Here is a tiny trained network, its code and every weight. The questions are about switching its units off for an input and a target symbol, where a switched-off unit gives its printed mean instead of its output.

import numpy as np


def w(rows, s, z=0):
    codes = np.array(rows[::2]) - 128.0
    scale = np.full(codes.shape[1], s)
    scale[-1] = z or s
    return codes * scale


def norm(h):
    return h / np.sqrt((h * h).mean(-1, keepdims=True) + 1e-5)


def f(y):
    return np.maximum(y, 0)


def softmax(a):
    e = np.exp(a - a.max(-1, keepdims=True))
    return e / e.sum(-1, keepdims=True)


def log_softmax(a):
    a = a - a.max(-1, keepdims=True)
    return a - np.log(np.exp(a).sum(-1, keepdims=True))


def net(x, mask):
    ids = ['αβγδεζηθλμψω'.index(c) for c in x.split()]
    T = len(ids)
    res = E[ids] + P[:T]
    u = 0
    for l in range(3):
        q, k, v = (norm(res) @ M[l].T for M in (Q, K, V))
        z = softmax(np.where(np.tri(T) > 0, q @ k.T / 3**0.5, -1e9)) @ v
        res = res + np.where(mask[u], z, O[l][:, -1]) @ O[l][:, :-1]
        u += 1
        y = f(norm(res) @ A[l][:, :-1].T + A[l][:, -1])
        res = res + np.where(mask[u : u + 4], y, B[l][:, -1]) @ B[l][:, :-1]
        u += 4
    return log_softmax(norm(res)[-1] @ U[:, :-1].T + U[:, -1])


Q, K, V, O, A, B = {}, {}, {}, {}, {}, {}
E = w([
[150,124,167,109],'α',
[170,156,155,113],'β',
[148,49,104,167],'γ',
[143,123,171,113],'δ',
[140,104,160,133],'ε',
[142,105,165,119],'ζ',
[185,174,146,89],'η',
[161,74,134,124],'θ',
[107,109,93,225],'λ',
[118,120,161,139],'μ',
[155,157,80,177],'ψ',
[93,70,80,254],'ω',
],0.0079)
P = w([
[187,137,160,189],'0',
[136,128,121,148],'1',
[99,160,231,146],'2',
[157,112,90,107],'3',
[114,131,127,117],'4',
[77,164,224,114],'5',
[156,109,99,115],'6',
[96,151,126,116],'7',
[49,189,219,109],'8',
[164,106,105,121],'9',
[78,163,116,97],'10',
[3,186,199,80],'11',
[162,107,101,122],'12',
],0.007)
Q[0] = w([
[233,77,40,115],'L0H0',
[19,207,128,139],'L0H0',
[3,190,136,117],'L0H0',
],0.0066)
K[0] = w([
[47,106,80,114],'L0H0',
[213,55,206,190],'L0H0',
[255,93,148,123],'L0H0',
],0.0073)
V[0] = w([
[82,182,85,253],'L0H0',
[25,235,78,210],'L0H0',
[216,234,89,91],'L0H0',
],0.0028)
O[0] = w([
[50,148,62,106,163],'L0H0',
[24,195,69,87,7],'L0H0',
[199,245,121,253,96],'L0H0',
],0.0037,0.0013)
A[0] = w([
[129,113,161,166,215],'L0N0',
[140,76,253,108,103],'L0N1',
[146,150,28,2,8],'L0N2',
[155,149,149,224,208],'L0N3',
],0.0051,0.0016)
B[0] = w([
[1,143,98,125,200],'L0N0',
[97,174,71,101,253],'L0N1',
[86,154,57,168,169],'L0N2',
[87,98,121,47,218],'L0N3',
],0.0065,0.0036)
Q[1] = w([
[253,33,60,164],'L1H0',
[130,111,116,109],'L1H0',
[144,182,129,249],'L1H0',
],0.0051)
K[1] = w([
[2,60,96,115],'L1H0',
[117,106,139,134],'L1H0',
[114,184,78,157],'L1H0',
],0.0092)
V[1] = w([
[155,70,159,58],'L1H0',
[53,125,125,152],'L1H0',
[128,158,251,130],'L1H0',
],0.0033)
O[1] = w([
[142,161,78,161,152],'L1H0',
[125,128,138,70,180],'L1H0',
[3,176,104,139,2],'L1H0',
],0.0042,0.0013)
A[1] = w([
[200,132,187,173,148],'L1N0',
[168,83,184,169,153],'L1N1',
[148,88,61,184,178],'L1N2',
[142,255,185,85,252],'L1N3',
],0.0064,0.0018)
B[1] = w([
[98,152,178,62,139],'L1N0',
[130,219,195,28,147],'L1N1',
[127,171,86,179,254],'L1N2',
[79,3,78,140,246],'L1N3',
],0.0056,0.0035)
Q[2] = w([
[202,66,135,118],'L2H0',
[217,135,30,216],'L2H0',
[99,131,255,198],'L2H0',
],0.0077)
K[2] = w([
[160,43,77,82],'L2H0',
[72,117,3,250],'L2H0',
[233,213,188,82],'L2H0',
],0.0068)
V[2] = w([
[82,139,45,137],'L2H0',
[103,13,86,121],'L2H0',
[83,107,2,56],'L2H0',
],0.0042)
O[2] = w([
[121,173,213,104,206],'L2H0',
[49,183,153,131,213],'L2H0',
[163,239,254,78,253],'L2H0',
],0.0045,0.0041)
A[2] = w([
[105,152,167,128,154],'L2N0',
[117,11,140,150,6],'L2N1',
[171,129,154,108,107],'L2N2',
[125,124,116,83,222],'L2N3',
],0.013,0.0023)
B[2] = w([
[149,117,102,93,254],'L2N0',
[251,92,136,172,170],'L2N1',
[134,154,170,94,159],'L2N2',
[101,125,151,157,220],'L2N3',
],0.013,0.0049)
U = w([
[56,76,184,116,88],'α',
[191,41,133,157,255],'β',
[157,89,68,39,93],'γ',
[69,97,172,125,83],'δ',
[96,127,155,124,52],'ε',
[103,122,159,122,37],'ζ',
[86,101,175,117,79],'η',
[171,183,255,79,149],'θ',
[48,156,72,159,113],'λ',
[103,142,165,127,83],'μ',
[148,231,86,158,204],'ψ',
[51,133,131,218,181],'ω',
],0.01,0.0052)

Each question gives the input, a string of symbols that net reads in full, and the target symbol t.
The units are the heads (3 rows each of Q, K, V and O) and the neurons (one row each of A and B). Each row of codes is followed by its name. A weight is (code - 128) times the scale printed after its matrix; where a second scale follows, it is the last column's (O, A, B and U).
mask holds one flag per unit, layer by layer, with each layer's heads first. A switched-off unit (its flag False) gives its mean, the last column of its rows in O or B, instead of its output. The means were averaged over made-up inputs and are rounded, as every weight is.
A unit's drop is (log p(t) with every unit on - log p(t) with that unit switched off) / (log p(t) with every unit on - log p(t) with every unit switched off).
The circuit of an input: a set's keep is (log p(t) with only the set's units on - log p(t) with every unit switched off) / (log p(t) with every unit on - log p(t) with every unit switched off). Starting from the 12 units with the biggest drops (on a tie, the unit counted first), units are removed one at a time, each time the one whose removal leaves the highest keep (on an exact tie, the one counted first), for as long as the keep stays at least 0.8.
units of the circuit, in order: the units of the circuit, biggest drop first
most important unit: the unit with the biggest drop
k most important neurons: the k neurons with the biggest drops, biggest first
top k neurons in layer l: the k neurons of layer l with the biggest drops, biggest first
input θ λ θ δ ψ μ, target β: top 2 neurons in layer 1 : [L1N3 L1N1]
input ψ ε β α θ θ ζ η ψ ω η ψ γ, target ψ: top 2 neurons in layer 0 : [L0N3 L0N0]
input ψ θ θ μ ψ, target θ: units of the circuit, in order : [L0N3 L2H0 L0N1]
input ψ ψ θ λ θ θ θ γ θ ω β, target β: units of the circuit, in order : [L1N3 L0N3 L2N1 L0N1]
input θ θ ω, target β: 2 most important neurons : [L2N1 L1N1]
input γ λ θ θ ψ ζ θ θ θ δ β, target β: top 2 neurons in layer 0 : [L0N3 L0N0]
input θ θ λ, target β: units of the circuit, in order : [L2H0 L1N1 L2N1]
input θ γ γ ψ ψ δ, target β: most important unit : L1N3
input η γ γ θ ω γ η γ λ θ λ α γ, target λ: units of the circuit, in order : [L0H0 L1N3 L2N0]
input γ θ θ γ, target θ: top 2 neurons in layer 1 : [L1N1 L1N3]
input θ γ θ ω θ θ, target β: 3 most important neurons : [L1N1 L2N1 L1N3]
input θ θ γ λ ψ β ε θ γ γ, target θ: 3 most important neurons : [L0N1 L1N3 L1N1]
input θ β ζ ω ψ ψ β, target ψ: units of the circuit, in order : [L0N2 L0H0]
input ω ε λ θ θ ψ ζ ω γ γ, target ω: top 2 neurons in layer 1 : [L1N3 L1N2]
input ψ α ω θ θ β θ η ψ γ, target ψ: 2 most important neurons : [L1N2 L1N3]
input θ ω η γ ζ ψ θ ψ ψ θ ψ β λ, target ψ: top 2 neurons in layer 0 : [L0N2 L0N3]
input ψ ζ α β δ ψ ε, target ψ: 2 most important neurons : [L0N2 L1N2]
input ψ θ ψ θ η ω γ, target ω: 4 most important neurons : [L1N3 L2N0 L0N3 L1N2]
input ω ψ ψ θ ψ ω ψ γ, target γ: top neuron in layer 0 : [L0N3]
input η θ β ω θ ψ ψ θ ψ δ, target ψ: 2 most important neurons : [L0N2 L0N3]
